The three nearest rows among all rows above each row, by straight-line distance, nearest first (none for the first four rows)
In the rows, zero is written as 100.
1: [103 105  84 102  80 104  93  92 117 102  84 100  89 109  96 120 100  18
  81  67  83 104  88 108 117 111 104  94  11 168  74 135  75]
2: [111  87 121 106 102  88 119 109  79  84 104 104 117 119  81 113  89  88
  97  68  86 100 112  65 117 141  75 119  63 110  95  98 119]
3: [ 96 114  61  99  77  99  85  82 116 108  92  76 101 127 112 112  97  85
  87 126 101  93  94 126 107 106 123  93  67 125 122 115  94]
4: [105  95  72 119  84 107 107 100 104  98 104 101  85 121  91 120  98  77
 101  72 102  94  86 104 104 129  81  96  48 128  76 119  83]
5: [105  87 112 105  93  90 117 101  91 102  89 107  94 109  98 102 101  89
 105  90  94  99 106 104 100  98 100  84 121 106  94 103  99]  2 4 3
6: [110 107  94 107  87 110  99  87  98 112  95  93 120 113 101 108  99  66
 109  92 105  93  93  99 100 126  75 100  70 117  95 105 102]  4 5 2
7: [ 93 103 111  95 103  90  99 106 102 103 102  88 115  86 113 108  97 166
  92 123 108  88 105 104  87  89 122  81  87  84 135  89 108]  5 3 6
8: [109 103 125 123 103 111 100  92  80  93 119 105 135 101 114 119 104 102
  96 114 113  85  98  83  97 133  95 109  76  91  94  97 122]  6 2 5
9: [103  99  92  98  84 113 120  95 105  92  96  98  84 124  96 104  96  57
  89  67  84  94  98 112 101 107  94  88 112 117  64 111  79]  5 4 6
10: [ 97  96 126  94 118 108 112 112  86 100 101 105  95  85  80  99 100 155
 106 102  93 100 118  95  87  80 109  82 175  71 131  85 109]  7 5 8
11: [114  99  84  98  77 105  99  90  96 114  96  98  85 127  99 129  89  65
  83  57  89  92  90 106 113 128  98 103  26 136  70 109  82]  4 1 6
12: [103 100 128 108 115 103 119  99  82  85 101 108 112 108  97 107  95  98
  95  82 100  87  99  70 114 134  86 116 103 109  80  91 116]  2 8 5
13: [105  88 116  92 110 104 105 113  79 106 108 111  93  91  90  86 104  92
 106  84  92  97 104  76  99 121  90 118 127  86  63  82 106]  12 5 2
14: [103 100 112 116 101 107  90 100  96 114 106 118 116  99 113  95 102 123
 109 110 109 102  96 102  93 123 118 103 105 104 114 102 105]  8 5 7
15: [115  88 137 109 104  92  97 120  71 101 105 101  93 103  83  93 105 110
 110  70  91 106 112  69  95 108  84 116 117  88  84  78 106]  13 12 5
16: [125 102  73 107  79 106  99 100  97  90  86  92 102 118  87 118  97  57
  84  78  95 105  99 104 111 138  82  99  33 125  73 125  85]  4 11 6
17: [111  92  74  90  81 105  98 104 113 106  94  88  87 115  89 113 102  87
  87  79  86 108  84 106 116 120  97  86  58 133  64 108  71]  4 11 16
18: [ 81 111 111  93  81  93 109 110 104 118  99 100  95  94 102 104 105 163
 104 123  98  99  99 120  88  63 135  78 128  69 124 103  99]  7 10 14
19: [104  97  98  93  84  94  98  92 112 104  91  92 111 115 106 108  99 149
  86 121 105 101 102 111  92  80 110  86  81  81 117 104 103]  7 18 14
20: [ 99  95  92  97  94 107 126  97  94 110  93 105  94 113 107  87 106  89
 111  66  82 115 108 111  95  89 101 113 141  90  67 105  84]  5 9 13
21: [ 91 100  99  95  83 105  97  85 113  98  94  91 119 102  95 104  95 126
  91 100 112 100 102 112 108 115 125  80  83  85 115  98 102]  19 14 7
22: [101 107  61 102  86 108 101  80 125  96  85  90 107 124 108 119  91  86
  95 116 104 107  80 122 111  80 121  79  60 112 114 127  95]  3 21 19
23: [ 98  99 104 101  96 105 118 109  83  98 101 105  95 117 105 109 112 109
  95  64  89 104 100 102  91  78 108  95 148  97  86  92  93]  20 5 13
24: [102  98 122 102  86  97 115 107  98  99 102  95  82  99  92  95 100 122
 102  87  96  98  94 106  97  82 100 102 164  74  97  99  98]  23 5 10
25: [ 94  99  86  83  76 103  91  97 118 115 100  85  71 107  86 105  96 108
  89  71  97 113 107 108 111 101 107  93  88 124  86 105  86]  17 9 5
26: [ 74 103 110  87 108  96  96  98  91 114 105  90 110  84 108  97  88 164
 107 117 108 114 105 104  74  65 126  81 146  64 131  89 107]  18 10 7
27: [ 93 104 115  93 109 106 111 107  64 103  99 109 102 103  97 105 109 110
 113 104  96 102  93  81 102 115 107 104 126  74 109  92 117]  13 14 5
28: [ 99  93 115 107  95 109 118 110  84  92  93 110 115  98 109  82  95  89
 111  86  97 107  95  93 103 118  95 101 138  94  90 101 101]  5 13 27
29: [105 101  86 112  89  97  80  90  90  97 106  83  94 127 109 107  97  82
  94 100 112  79  91  99 107 114  92 100  60 124  91 103 107]  6 4 3
30: [ 99  97 123 102 105 105 122 106  82 104 111 106 100  91 109  96  90 116
 112  83  95  94  93 102  99 100 106 116 156  93  93 100 104]  24 28 23
31: [ 97 100 116  87  91 111  85 104 118 109  96 105 112 107 108 107  96 136
  99 116  94  91  93 100 100  93 128  90  88  89 112 114 102]  19 21 14
32: [ 92 100  82  80  73  99  85  96 114 117  86  91  81 118  96 113  94 105
  88 111  97  95  90 125 104  96 102  76  66 108 108 100  98]  3 25 22
33: [107  90  87 100  98 102 106  99  81  93  99  98  95 136  82  96  96  75
  93  68  87 103  91 109 105  98  93  97 121 112  78  98  85]  9 5 20
34: [ 99  96 124  93 122 103 122  96  60  95 113 117 104  93  79  98 107 129
 111 110  98 102 105  72  87  77  90 109 146  61 105  61 126]  27 10 30
35: [ 98 101 130  98 105  96 102 108 104 106 107 113 110  90  96  99 110 118
 114  94  98  91 100  97  93  92 102  93 148  82 132  90  93]  24 30 10
36: [109  97 137 100 115  92 112  97  69  94  99 114 115  85  91 103 105 101
 107  86  87  99 106  76  94 116  96 104 105  84  97  89 115]  27 15 12
37: [ 97  95  84  89  71 103  92  96 112 116  96  87  86 133  86 131  97  76
  92  96  87  84  99 118 111 106 117  88  59 128  99 115  81]  32 17 3
38: [104 108  75 107  76 106  87  86 118 115  95  81 107 115  95 109 102  94
  97  99 101  93  97 119 107 117 112  92  61 121 124 114 106]  3 32 37
39: [114 101 123  96 112  77 112 110  70  95 109  82 128 113  79 135 104 155
  84 123 116  83 113  63  85 105 103 106  33  92 146  92 137]  7 8 19
40: [101  85 125  98 120  85 102 115  89  98 109 102 101  85  93 106 105 128
 103  95  89  97 100  86  96  84 103 104 172  79 116  89 102]  35 10 24
41: [105 111 121  95  91  95  93  92  99 101  96 101 120  95 115 109  99 140
 103 121 100  99 101 106  99 123 129  93  83 103 120 108 111]  31 14 21
42: [ 97  98  85 108  88 105  99 101 110  95  90  87  98 116 122 109 106  54
  98  71  90  97  95 103 116 113  97  97  84 134  67 127  69]  9 17 4
43: [103 101 137  88 115 102 113 113  87 109 109 103 104  85 102  91 116 125
 113  76  98  99 105  71  97 112  78 120 138  90  77  88 103]  13 15 30
44: [106  96 116 101 101 101 116 107  90 100  86  90 108 118  83  81 109  83
 107  73  83 100  97  92 101 109  83 107 107 123  71  97  90]  33 5 28
45: [113  95 127  91 106  99 111 113  74  94 106 108  94 100  76  94 115 112
  98  77  86 113 123  76  93  98  86 101 110  80  88  89 105]  15 36 13
46: [101  81  94  97  94 107 114 103  85 105  96 102  98 115  91  82 101  97
  94  76  87  99  97  97  97 101  86 103 158  94  80  99  97]  20 23 28
47: [ 97 111  56 137  83 110  97  88 136 112 101  84 106 103 150 101  97  38
  98  78 116  91  87 120 115 131 102 110  88 132  83 117  79]  42 6 4
48: [ 92  95  93  88  83 110 118  90  98  95  93 107  71 116  85  83  97  66
 107  80  94 115  90 120 101  89 104  94 174 100  50 113  77]  20 46 9
49: [ 97  96 100  99  93  98 115 104  94 100  96  93  87 107  91 101  98 102
 107  68  98 111  97 103  99  97 125 105 141 101  92 102  84]  23 20 5
50: [ 99  89 103 109  96 103 102  89  91  96  97 100 110 120 107 114 101 100
  87  90 101  87 109  86 102 119  98 107  79 123  92 103 102]  29 6 12
51: [ 89  92 104  84  93  93 102  99 106 108 104 125  99  88 110  93 108 167
 104 119 101 100 101 112  91  60 128  79 184  68 132  99 107]  26 18 10
52: [ 98  90  87  79  86  92  95  93 113 110 100 101  98 112 106 107 103 139
  90 101  96 113  91 114 100  78 127  70  84  93 107 113  95]  19 31 21
53: [107  95 124  74 104 101 119 120  84 100 107 102  87  84  90  88 101 136
 103  89 100  99 105  98  87  90  93  89 185  87 101  89  85]  24 40 10
54: [ 97  89 130 101 111 102 108  98  82  92 109 106 115  96  83  96 107 115
 106 109  94  98  99  79  81 103 103 108 100  78 105  77 126]  36 27 45
55: [118  95  86 105  90 110 106 101  93  94  88  90  81 123  99  90  92  60
  88  70  79 101  95 127 111 122 101  97 111 115  64 108  80]  9 33 42
56: [100 104  74  83  82  96  90  98 126 112  82  88  80 108 103 100  97 127
 102  81 105 114 103 113 106  80 119  88  86 122  88 124  90]  25 52 32
57: [101  86 136  81 109  93 109 101  78 105 106 115 117 110  93 107 107 120
 107 110 103 108  99  96  93  99 112  99 115  75 127  87 121]  54 27 35
58: [100 106  95  93  78 116 100  88 120 117 102  86 107 101 104 127 100 127
 100 109 120  84 102 116 107 113 112  94  86 103 128  97 112]  21 38 41
59: [ 97  90 102  82 100  97 121 113  89 104  97 104  78 108  95  80  89 126
  92  86  91 107 100 110 105  80 130 105 167  81  81  87  93]  24 49 23
60: [117 103 111 117 112 102 117 106  74  92 107 112 108 103  97 103  97  91
 104  95  90  94 101  84 106 126  96  95  60 106  84 108  97]  50 12 2
61: [ 95  99  81 102  76  89  83  93 135 114  79  84  85 114 103  95  95 115
 112  94  91  97  91 120 118  99 124  82  95 124  84 131  88]  56 25 32
62: [ 86 108 123  89 106  93 103 105 105 103 113 101 122  81 117 103 112 153
 108 130 106 102 106  99 100  99 119  87  96  95 138 100 112]  7 41 31
63: [109  93  82 114  84  97  90  98  98 100  89  89  84 127 103 121 110  59
  82  58  87 102  89 106 112 128 100  92  30 133  66 122  90]  11 16 4
64: [ 96 110 111  98  93  99 110 112 107 108 106 105 113  91 110 117  80 157
  95 118 111 104  91 105  98  96 124  80  97  95 128 107  98]  7 62 31
65: [ 89 100 133 104 110 102 118 102  87 106 120 124 115  76  86  96 103 140
 120 124 110 100 103  82  70  77 100 104 136  68 133  89 119]  34 35 57
66: [ 91  91  70  78  69 113  97  91 108 109  90  98  92 132  85 114  92 111
  91 115 104  95  91 125 102  78 123  75  16 113 101 113  98]  32 22 37
67: [113  98 113 109 107 110 119 100  80  92 104 107 105 103  88 108 109  81
  93  82  86  95 100  90 107 117  84 105 101 113  83 105 102]  12 44 60
68: [106  88 120  86 114 105 120 108  80 101  93 108  96 109  88  93 101  91
  99  65  85 101 105 105 105 118 100 111 133  94  84  75 104]  13 46 28
69: [ 95 100 103  90  90 102 114 112 103  98 108  99  83 103 100 101 106 123
 101  80  99  99 104 105  93  90 122  93 126  93 101  99  94]  49 23 24
70: [ 97  98 101  87 100 107 108 109  89 101 107 104  87 110  99 100 102 117
  89  68  94  93  89 103 101  99  99  89 144  87  81  93 108]  23 46 69
71: [102  84 104  94 104  94 114 100  88  99 107 101  98 114 103  90  91 106
 104  68  79 116  93 110 100  92  93  94 162  85  78  95  89]  46 23 70
72: [103  83  90  97  93 103 115 101  92  99  81 104  64 131  83  94 105  82
  97  61  82 110  90 117  99 100  96  97 145 100 121  97  92]  33 49 46
73: [ 90 109 121 102  95 103 130 103  88  94 115 113 103  79 107  87  96 101
 108  86  99 105  95  95  88  85 105 107 178  70  96 105  83]  30 24 53
74: [ 81 107  96  83  87 101 111 105 117 104  99  92  88  92 114  84  92 156
  99 119  91 119  88 120  84  23 150  59 113  93 123 106  78]  18 52 26
75: [100  90  70 123  87  98 118  96 118 106 106  99 106 109 121 100  98  81
 102  68  93  92  98 107 115 127  94  98 125 125  75 117  76]  42 9 55
76: [110  94 121  95 112 100 124 116  84  92 107 114  92  71  96 101 102 127
 112  93 100 105 121  73  90  94  99 114 141  86 106  91 108]  40 43 30
77: [ 93 109  76 105  94 102 104  97 114  99 104  85  98 109 105 100  93  96
  92 106 112  83 103 114  99  98 100  98  92 105 127 115 108]  38 58 3
78: [120 105 100 116 116  95 108  86  84  91 102 104 106 118  83 120 110  41
 100  80  91 102 101  97 120 151  64 123  49 140  82 105 109]  16 6 2
79: [107  97  81 106  87  98  97  82 102  96 107  91  77 121  98 109 110 200
  84  67  93 111  96 104 111 133  92 108  54 128  65 110  82]  25 56 17
80: [114  98 111  99 105 119 109 118  90  95 100 114  77 125  79  78 100 106
 103  72  92 101 105 102  95 105  95  95 159  99  69  93  94]  46 70 71
81: [109  99  73 116  82  99  83  80 102  99  96  89  98 124 104 129 100  77
  89 102 104  99  98 114 107 124 104  98  72 117 117 104 105]  38 29 3
82: [104  94 123 111 106 111 119 101  85  90  98 106 127  93 102  96 107 120
 107 106  94  96 104  80  84 114 109 100 124  88 119  87 109]  54 27 36
83: [103  98  75 101  77  93  92  84 111 108  95  88  96 115 103 115  98  93
  92  79  89  94  99 124 112 119 113  83  66 132  86 105  91]  37 17 38
84: [116  93  85 102  70  94  99  92 111 107  74  83  89 119  80 116  83  81
  85  86  94 103  90 113 107 104 110  92  77 135  75 133  88]  83 17 37
85: [ 85  94 123  97 117  92 133 114  81 106 104  94 100  85  96  96 102 144
 113 121 104 102 108  83  75  72 103 110 157  71 141  81 137]  65 10 34
86: [ 84 119  87  98  93  91 103 116 110 115 106  92 106  78 115  98  89 185
  99 135 115  85  89 106 103  61 142  86 146  68 138  99  98]  18 26 51
87: [ 91  86  86  88  93 114  88  99  97 109 100  86  95 117  83 130  95  72
  75 109  93  99  97 129 100  98 118  98  60 104 116 111 104]  37 32 81
88: [112  93  90 107  98  96  98  93 111 103 102  87 116 106  90  93  97  89
  95 126 113  86  99 114 107 106 106  96  44 126 119 101 113]  38 29 77
89: [103 110 114  90 101 102 114 113  89 106 104 105  87  98 109  87 112 148
 102  78  85 102 110  96 108 102 108 102 174  76  90  92  87]  53 24 59
90: [109  99  72  89  85 103  90  88 111  94  90  76  88 128  96 119 101  94
  89  83  89  90  92 115 110 115 106  85  72 119  82 111  75]  83 17 37
91: [ 80 121 111  85  81 101  94 112  88 118 103 101  92  91 106 103 102 165
  94 119 108  99  96 111  95  74 134  86 127  71 125  98 116]  18 26 86
92: [108  97  75  98  82 103 101  95  97 103 101  84  81 116  91 112  97  78
  87  67  91  98  98 101 110 123  88  89  84 123  63 112  78]  17 90 9
93: [123 105  72 114  83 115  91  92  99  92  97  96  88 126  94 130  86  56
  83  80 106  99  91  99 124 139  79 100  29 133  79 113  82]  16 11 4
94: [105  98  84  98  80  92  96  93 123 115  90  87  96 108  97 113  86  91
 107  74  90 110  91 114 114 100  99  93  59 137  76 130  89]  84 83 17
95: [ 91  82  99  87  97 100 110 103  97  93  96 111  82 119  99  79 108 117
  97  64  84 104 106  98 104  73 102  82 145 104  66 106  96]  23 70 71
96: [ 95  96  66  96  85  89 101 104 110 105 100  91 104  99 105 106  81 103
  98 123 112 101  93 129  90  86 126  74  68 118 123 121  88]  22 3 77
97: [107  97 133  98 130 105 112 112  65  96 114 103 102  84  95  95 109 123
 102  82  92 104 114  69  86 131  67 120 137  87  85  56 117]  43 15 13
98: [103  98  93 115  94 101 110 101  97 109 102  88 113  95 117 104  95  91
  95  88  99  93  86  94 105 139  93  96  79 120 104 103  85]  6 50 60
99: [ 92  99 124 102 124  97 130 108  82 104 107 117 100  60  91  88 107 120
 119 101  95 106 115  78  90  94  92 110 163  76 111  65 111]  76 34 40
100: [114  92  93 108 119 109 112  96  91  99  99 105 106 119  85  94  97  69
  89  64  77 101 103  88 101 140  82 114  97 126  74  99  96]  67 44 33
101: [120  89  93 100  95 100 101  96  98  97  81  93  80 122  79 111  93  59
  84  60  76  96  94 104 114 134  93  94  98 129  61 102  94]  55 92 9
102: [114  96 113 101 102  83  92  90 104 116  88  95 125  96 101 120 107 115
  94 117 104  96  99  79  96 107 103  96  40 101 115 102 118]  88 41 50
103: [ 92  95  86  93  82 102 100  96 106 107  92  97  85 111  92 111  84 159
  92 123  94 111 102 130  96  97 132  85  81 110 112 104  97]  52 19 64
104: [118 100 133  96 102 101 119 116  76 106 105 113 112 106  78 117 103  91
  99  91  76 106 103  65 106 116  81 110  88 108  74  92 118]  67 12 36
105: [105  93 112  85  97  99  99 120  91 111  96 110  77  86  77  99  97 147
 113  92  99 108 103 108  81  75 126  93 137  93 110  84 109]  69 10 24
106: [107 107 108 119  99  98 101  99  96 108 105  97 133 104  94 121 105 113
  97 128 112 105 101  90  91 104 118 101  48  98 132 117 103]  102 41 88
107: [107  91  94  97 103 120 117 101  88 110  93  98  84 121  91  79 102  93
  97  70  82 112 100 109 108 103  91  98 146 114  87  93  92]  46 80 33
108: [ 96  96  90  93  90 103 102 110  92  99  96 105  81 103  94 105  91  88
  85  65  94 101  93 117  95 100 102  97 153 100  78 100  86]  49 70 46
109: [ 95  91  84  92  71  98  94 104 113 108  89  78  95 103  92 110  92 128
  81 113  92 105  99 115  95 105 123  78  88 123 102 101 102]  103 32 52
110: [ 97 101 108  86 101 107 136 109  86  98 109 112  81  97  93  85 107 137
 107  76 100  95 110  90  95  85 104  95 132  79  99  94 104]  69 76 70
111: [ 86 102  99  87  90  88 115 103  86 114  96  93  91  86 109  91  98 173
  98 123 114  98 100 115  85  46 130  70 160  70 122  92  93]  18 26 51
112: [109 112 122 103 107 101 104 107  74  95  90 104 108  96  92 102 110  90
 117  73 101  94 103  72 103 120  78 126 102  92  70  98 106]  12 13 67
113: [111 117 129 100 105  93 103 106  89 106 102  97 137 101  84 114 104 118
  90 113 117  95  94  70  90 123 103 106  12  99 132  79 123]  102 39 106
114: [106  92  91  99  92 103 116 105  79  91  95 106  90 125  85 101  97  93
  77  73  72 105  94 100 103 117  92  99 122 120  70 101  99]  33 107 67
115: [103 101  87  96  86 105 113  94  97 108  93  95 103 106 110 117  99  65
 100  70  72  99  97 116 107 119 100 103 112 124  68 114  93]  9 55 42
116: [ 90  96 120  73  99 103 108  99  75 121  99  99  88  97  88 101 107 153
 105 104 103  99 109 125  93  64 128  93 160  79 129  86 106]  105 10 111
117: [ 99  83 122  92 109  82 127 113  87  91 115 117  81  80  84  80 110 143
  93  95  93 108  98  95  87  80  99  91 193  79 101  84  95]  53 40 10
118: [ 88  97  98  81  88 106 114  97 100 100  88  96  77 108  83 106 100 121
 101  79  99 113  89 108 102  85 110  81 126  95  90  96  86]  69 49 70
119: [ 89  90 115  95 108  98 132 109  85 104 113 114  89  82  91  78 101 134
 115 103  97 110 114  67  80  89  83 109 147  91  99  84 100]  76 99 110
120: [ 84  87 133  80 126  88 120 110  87 103 103 111 104  74  95 113 100 163
 102 132 102  98 121  79  75  71 110 101 139  62 138  82 128]  85 65 10
121: [110  95 101 106 100 102  96  90  89  96 101  95 124 108  91 129 101 100
  93 123 114 105 101  83 111 132  94 116  21 116 112 108 121]  102 106 113
122: [ 90 112 112 108  84 102  98 102  98 111 106  86 122 112 106 126  92 126
  99 108 107  88 102  94 102 109 117  98  49  98 112  99 102]  106 102 41
123: [120  89  85 112  95  94 114  91  99  96  98 102 108 111  94 119 104  42
  91  85  87 103  95  98 105 133  79 115  62 126  72 110 110]  78 16 6
124: [101 110 103  85  92 100 107  96 109 110 108  99 113  88 103 116  85 153
  85 107 111 111 100 115  91  88 128  96  99  91 142 104 109]  64 7 19
125: [104 103 116  92 103 118 106 109 105  90  98 125  85 114  96  81  96 104
  98  85  82 103 102 109 111 123  94 101 170  76  68  96  92]  80 46 71
126: [107 106  89  99  90  93  99  99 100  97  87 101 101 112  91 120  97 126
  77 119 104  99 102 110  93 111 114  89  72  99 113 102 105]  19 21 109
